Below is a small trained network, with its code and all its weights. Each question gives an input and a class and asks what happens when units are switched off, that is, made to give their printed mean instead of their output.

import numpy as np


def w(rows, s, z=0):
    codes = np.array(rows[::2]) - 128.0
    scale = np.full(codes.shape[1], s)
    scale[-1] = z or s
    return codes * scale


def f(y):
    return np.maximum(y, 0)


def log_softmax(a):
    a = a - a.max(-1, keepdims=True)
    return a - np.log(np.exp(a).sum(-1, keepdims=True))


def net(x, mask):
    res = np.array(x, float).reshape(1, 7) / 4 @ E
    y = f(res @ A[0][:, :-1].T + A[0][:, -1])
    res = res + np.where(mask, y, B[0][:, -1]) @ B[0][:, :-1]
    return log_softmax(res[-1] @ U[:, :-1].T + U[:, -1])


A, B = {}, {}
E = w([
[146,133,138,131,143,147,132,117],'x0',
[104,121,84,122,135,86,121,177],'x1',
[134,127,100,126,156,118,131,152],'x2',
[186,123,214,85,163,2,96,93],'x3',
[137,131,124,134,145,132,127,131],'x4',
[5,188,134,87,197,86,203,76],'x5',
[201,240,61,139,82,89,128,115],'x6',
],0.009)
A[0] = w([
[183,92,126,135,97,167,59,172,72],'n0',
[144,145,81,148,97,128,157,112,85],'n1',
[173,96,175,88,151,45,97,112,100],'n2',
[120,88,164,125,129,146,170,145,77],'n3',
[93,7,153,110,169,145,87,146,103],'n4',
[95,115,100,185,89,195,138,169,50],'n5',
[147,76,111,174,53,120,103,162,141],'n6',
[144,137,165,138,129,163,123,99,254],'n7',
[168,184,109,151,79,109,122,136,108],'n8',
[170,111,152,137,128,127,97,140,107],'n9',
[108,74,137,133,129,155,138,148,111],'n10',
],0.012,0.0073)
B[0] = w([
[6,216,212,130,163,123,162,117,254],'n0',
[207,125,132,155,85,89,124,143,174],'n1',
[134,14,122,165,70,211,206,220,243],'n2',
[180,174,176,139,83,93,125,60,160],'n3',
[201,146,161,188,145,1,48,100,248],'n4',
[142,88,117,204,49,194,165,177,233],'n5',
[98,198,138,40,181,201,105,122,254],'n6',
[94,65,113,75,135,135,43,140,233],'n7',
[191,189,111,162,116,65,54,95,216],'n8',
[90,159,146,82,128,147,168,181,188],'n9',
[195,136,129,197,96,52,65,139,191],'n10',
],0.0075,0.0088)
U = w([
[212,151,130,175,132,71,56,90,65],'0',
[143,66,128,182,96,199,171,191,105],'1',
[1,215,210,108,208,126,161,133,96],'2',
[117,103,88,109,155,140,42,138,254],'3',
],0.0097,0.0077)

Each question gives the input, the list of numbers given to net, and the class t.
The units are the neurons (one row each of A and B). Each row of codes is followed by its name. A weight is (code - 128) times the scale printed after its matrix; where a second scale follows, it is the last column's (A, B and U).
mask holds one flag per neuron, in row order. A switched-off neuron (its flag False) gives its mean, the last column of its row in B, instead of its output. The means were averaged over made-up inputs and are rounded, as every weight is.
A unit's drop is (log p(t) with every unit on - log p(t) with that unit switched off) / (log p(t) with every unit on - log p(t) with every unit switched off).
The circuit of an input: a set's keep is (log p(t) with only the set's units on - log p(t) with every unit switched off) / (log p(t) with every unit on - log p(t) with every unit switched off). Starting from all 11 units, units are removed one at a time, each time the one whose removal leaves the highest keep (on an exact tie, the one counted first), for as long as the keep stays at least 0.8.
units of the circuit, in order: the units of the circuit, biggest drop first
unit that matters most: the unit with the biggest drop
k most important neurons: the k neurons with the biggest drops, biggest first
drop of u: that unit's drop, to one decimal
input [5,6,8,8,-1,2,-6], class 1: unit that matters most => n2
input [-5,0,1,-8,7,6,1], class 1: 2 most important neurons => (n5, n0)
input [8,-4,-7,-2,-3,2,-5], class 3: 4 most important neurons => (n7, n8, n1, n0)
input [-1,-4,1,-7,-6,0,-8], class 0: 3 most important neurons => (n4, n10, n2)
input [4,-3,-8,-5,0,-7,-4], class 2: 3 most important neurons => (n0, n6, n2)
input [-4,0,-6,-8,-3,7,5], class 1: units of the circuit, in order => (n0, n5)
input [2,-2,6,-5,5,5,1], class 1: 3 most important neurons => (n0, n6, n4)
input [6,-6,1,6,-6,-8,7], class 2: units of the circuit, in order => (n0, n9)
input [-5,-3,6,7,7,8,-8], class 0: units of the circuit, in order => (n4, n0)
input [-8,7,7,6,4,-8,5], class 2: units of the circuit, in order => (n0, n6)
input [4,4,3,1,3,4,-6], class 0: 2 most important neurons => (n4, n0)
input [4,6,-1,5,-3,-5,-4], class 1: 3 most important neurons => (n2, n8, n9)
input [0,-2,1,8,8,6,-3], class 1: 2 most important neurons => (n2, n0)
input [5,8,1,-7,8,4,-3], class 1: units of the circuit, in order => (n5)
input [1,-8,5,5,1,-7,-6], class 2: 2 most important neurons => (n0, n9)
input [-2,-3,1,-7,2,5,-8], class 0: units of the circuit, in order => (n4, n10)
input [-8,-8,-4,5,-1,-6,-8], class 0: 3 most important neurons => (n4, n10, n3)
input [7,-5,0,1,3,6,6], class 3: 3 most important neurons => (n0, n4, n7)
input [7,-2,7,-1,6,-8,-6], class 2: 3 most important neurons => (n0, n6, n9)
input [-7,0,6,-5,-7,6,-6], class 3: units of the circuit, in order => (n0)
input [-1,3,-8,-6,3,-8,4], class 2: drop of n0 => 0.8
input [2,-2,-4,4,-5,0,-2], class 1: drop of n8 => 0.2
input [-1,-5,4,-1,-2,-2,-5], class 0: drop of n6 => 0.0
